Below is a small trained network, with its code and all its weights. Each question gives an input and a class and asks what happens when units are switched off, that is, made to give their printed mean instead of their output.

import numpy as np


def w(rows, s, z=0):
    codes = np.array(rows[::2]) - 128.0
    scale = np.full(codes.shape[1], s)
    scale[-1] = z or s
    return codes * scale


def norm(h):
    return h / np.sqrt((h * h).mean(-1, keepdims=True) + 1e-5)


def f(y):
    return np.maximum(y, 0)


def log_softmax(a):
    a = a - a.max(-1, keepdims=True)
    return a - np.log(np.exp(a).sum(-1, keepdims=True))


def net(x, mask):
    res = np.array(x, float).reshape(1, 7) / 4 @ E
    u = 0
    for l in range(4):
        y = f(norm(res) @ A[l][:, :-1].T + A[l][:, -1])
        res = res + np.where(mask[u : u + 7], y, B[l][:, -1]) @ B[l][:, :-1]
        u += 7
    return log_softmax(norm(res)[-1] @ U[:, :-1].T + U[:, -1])


A, B = {}, {}
E = w([
[142,124,134,248],'x0',
[53,78,111,88],'x1',
[54,88,142,197],'x2',
[128,99,53,117],'x3',
[254,30,83,158],'x4',
[149,138,34,201],'x5',
[99,229,12,127],'x6',
],0.0048)
A[0] = w([
[115,22,146,85,53],'0.n1',
[235,115,104,175,6],'0.n2',
[174,116,61,145,22],'0.n3',
[150,161,38,221,130],'0.n4',
[170,123,39,213,121],'0.n5',
[169,103,11,2,52],'0.n6',
[97,126,81,231,169],'0.n7',
],0.0064,0.0018)
B[0] = w([
[158,151,121,129,212],'0.n1',
[17,73,36,101,201],'0.n2',
[148,124,3,137,180],'0.n3',
[96,139,113,104,255],'0.n4',
[181,212,28,30,249],'0.n5',
[153,72,151,125,236],'0.n6',
[89,167,111,2,245],'0.n7',
],0.0061,0.0031)
A[1] = w([
[143,56,202,106,108],'1.n1',
[139,203,114,110,17],'1.n2',
[164,121,164,57,35],'1.n3',
[92,192,8,165,5],'1.n4',
[122,98,41,88,114],'1.n5',
[255,56,41,143,184],'1.n6',
[114,230,194,65,149],'1.n7',
],0.0076,0.0022)
B[1] = w([
[157,143,176,122,204],'1.n1',
[192,133,147,214,162],'1.n2',
[254,137,146,113,170],'1.n3',
[150,61,143,98,229],'1.n4',
[130,64,121,123,232],'1.n5',
[103,84,126,145,254],'1.n6',
[166,177,114,162,245],'1.n7',
],0.0075,0.0048)
A[2] = w([
[81,141,62,190,197],'2.n1',
[13,214,103,210,56],'2.n2',
[152,88,254,242,233],'2.n3',
[83,170,72,18,255],'2.n4',
[92,251,165,235,101],'2.n5',
[200,100,121,161,143],'2.n6',
[110,40,218,254,199],'2.n7',
],0.0064,0.0014)
B[2] = w([
[99,184,113,158,184],'2.n1',
[76,179,148,194,193],'2.n2',
[228,59,131,133,233],'2.n3',
[132,37,215,224,253],'2.n4',
[115,82,101,176,214],'2.n5',
[109,170,95,133,181],'2.n6',
[139,2,155,87,208],'2.n7',
],0.0077,0.0042)
A[3] = w([
[178,170,130,149,252],'3.n1',
[164,27,168,159,168],'3.n2',
[238,148,2,176,123],'3.n3',
[53,130,121,146,135],'3.n4',
[155,83,83,200,105],'3.n5',
[43,125,32,173,97],'3.n6',
[231,169,234,92,132],'3.n7',
],0.0085,0.0029)
B[3] = w([
[124,201,88,237,175],'3.n1',
[118,112,78,233,254],'3.n2',
[51,183,67,152,219],'3.n3',
[61,102,253,114,156],'3.n4',
[124,221,88,81,197],'3.n5',
[108,127,192,48,193],'3.n6',
[223,176,111,161,211],'3.n7',
],0.0066,0.0072)
U = w([
[149,157,110,74,71],'0',
[142,176,142,35,11],'1',
[105,129,3,88,153],'2',
[220,187,153,112,98],'3',
[191,187,155,114,102],'4',
[90,218,127,163,158],'5',
[68,139,183,128,130],'6',
[196,69,146,132,176],'7',
],0.018,0.012)

Each question gives the input, the list of numbers given to net, and the class t.
The units are the neurons (one row each of A and B). Each row of codes is followed by its name. A weight is (code - 128) times the scale printed after its matrix; where a second scale follows, it is the last column's (A, B and U).
mask holds one flag per neuron, layer by layer. A switched-off neuron (its flag False) gives its mean, the last column of its row in B, instead of its output. The means were averaged over made-up inputs and are rounded, as every weight is.
A unit's drop is (log p(t) with every unit on - log p(t) with that unit switched off) / (log p(t) with every unit on - log p(t) with every unit switched off).
The circuit of an input: a set's keep is (log p(t) with only the set's units on - log p(t) with every unit switched off) / (log p(t) with every unit on - log p(t) with every unit switched off). Starting from the 12 units with the biggest drops (on a tie, the unit counted first), units are removed one at a time, each time the one whose removal leaves the highest keep (on an exact tie, the one counted first), for as long as the keep stays at least 0.8.
circuit, biggest first: the units of the circuit, biggest drop first
top k neurons: the k neurons with the biggest drops, biggest first
top k neurons in layer l: the k neurons of layer l with the biggest drops, biggest first
drop of u: that unit's drop, to one decimal
input [-6,5,0,3,-2,-8,7], class 7: top neuron	[2.n4]
input [-7,-4,4,3,-6,-1,6], class 6: circuit, biggest first	[3.n4; 2.n4]
input [5,5,7,2,-7,-2,6], class 6: circuit, biggest first	[3.n4; 3.n6]
input [-2,0,-1,1,-3,-7,-8], class 3: top 2 neurons in layer 2	[2.n4; 2.n5]
input [5,7,1,-1,0,-5,2], class 6: top 3 neurons in layer 1	[1.n4; 1.n3; 1.n5]
input [-8,4,2,6,-7,8,7], class 6: top 2 neurons	[2.n4; 3.n4]
input [-5,-1,-8,4,-1,-1,-1], class 3: top 3 neurons	[1.n3; 0.n2; 2.n7]
input [7,-5,-6,5,3,-8,0], class 2: top 2 neurons	[0.n2; 2.n4]
input [8,-4,-2,6,-5,1,-4], class 2: top 4 neurons	[1.n4; 1.n2; 3.n3; 2.n2]
input [2,2,-6,6,-7,-6,1], class 3: top 2 neurons in layer 0	[0.n2; 0.n4]
input [-6,0,5,7,-4,-8,-4], class 3: top 2 neurons in layer 0	[0.n2; 0.n1]
input [2,-3,1,8,-7,-4,1], class 6: top 2 neurons in layer 2	[2.n3; 2.n5]
input [-5,0,-7,-3,-3,4,5], class 5: top 2 neurons	[3.n3; 3.n1]
input [5,1,3,-5,-7,4,-6], class 7: circuit, biggest first	[2.n3]
input [3,-8,-3,-2,1,-7,1], class 5: top 2 neurons in layer 0	[0.n6; 0.n2]
input [-1,-5,3,-7,2,7,5], class 2: top 2 neurons	[1.n4; 0.n2]
input [-4,8,-8,-3,5,-6,5], class 7: top 2 neurons	[0.n6; 3.n5]
input [-2,6,2,5,-7,0,8], class 6: drop of 2.n4	0.1
input [5,6,-4,3,-5,4,4], class 6: top 2 neurons in layer 1	[1.n3; 1.n4]
input [-6,-5,4,1,8,-4,2], class 2: top neuron in layer 1	[1.n4]
input [-3,-1,1,-4,0,-8,-3], class 4: drop of 2.n3	-0.1
input [-4,-8,-5,-2,8,1,1], class 2: drop of 1.n2	0.0
input [-8,2,0,-4,4,-3,7], class 7: top 2 neurons in layer 0	[0.n6; 0.n5]
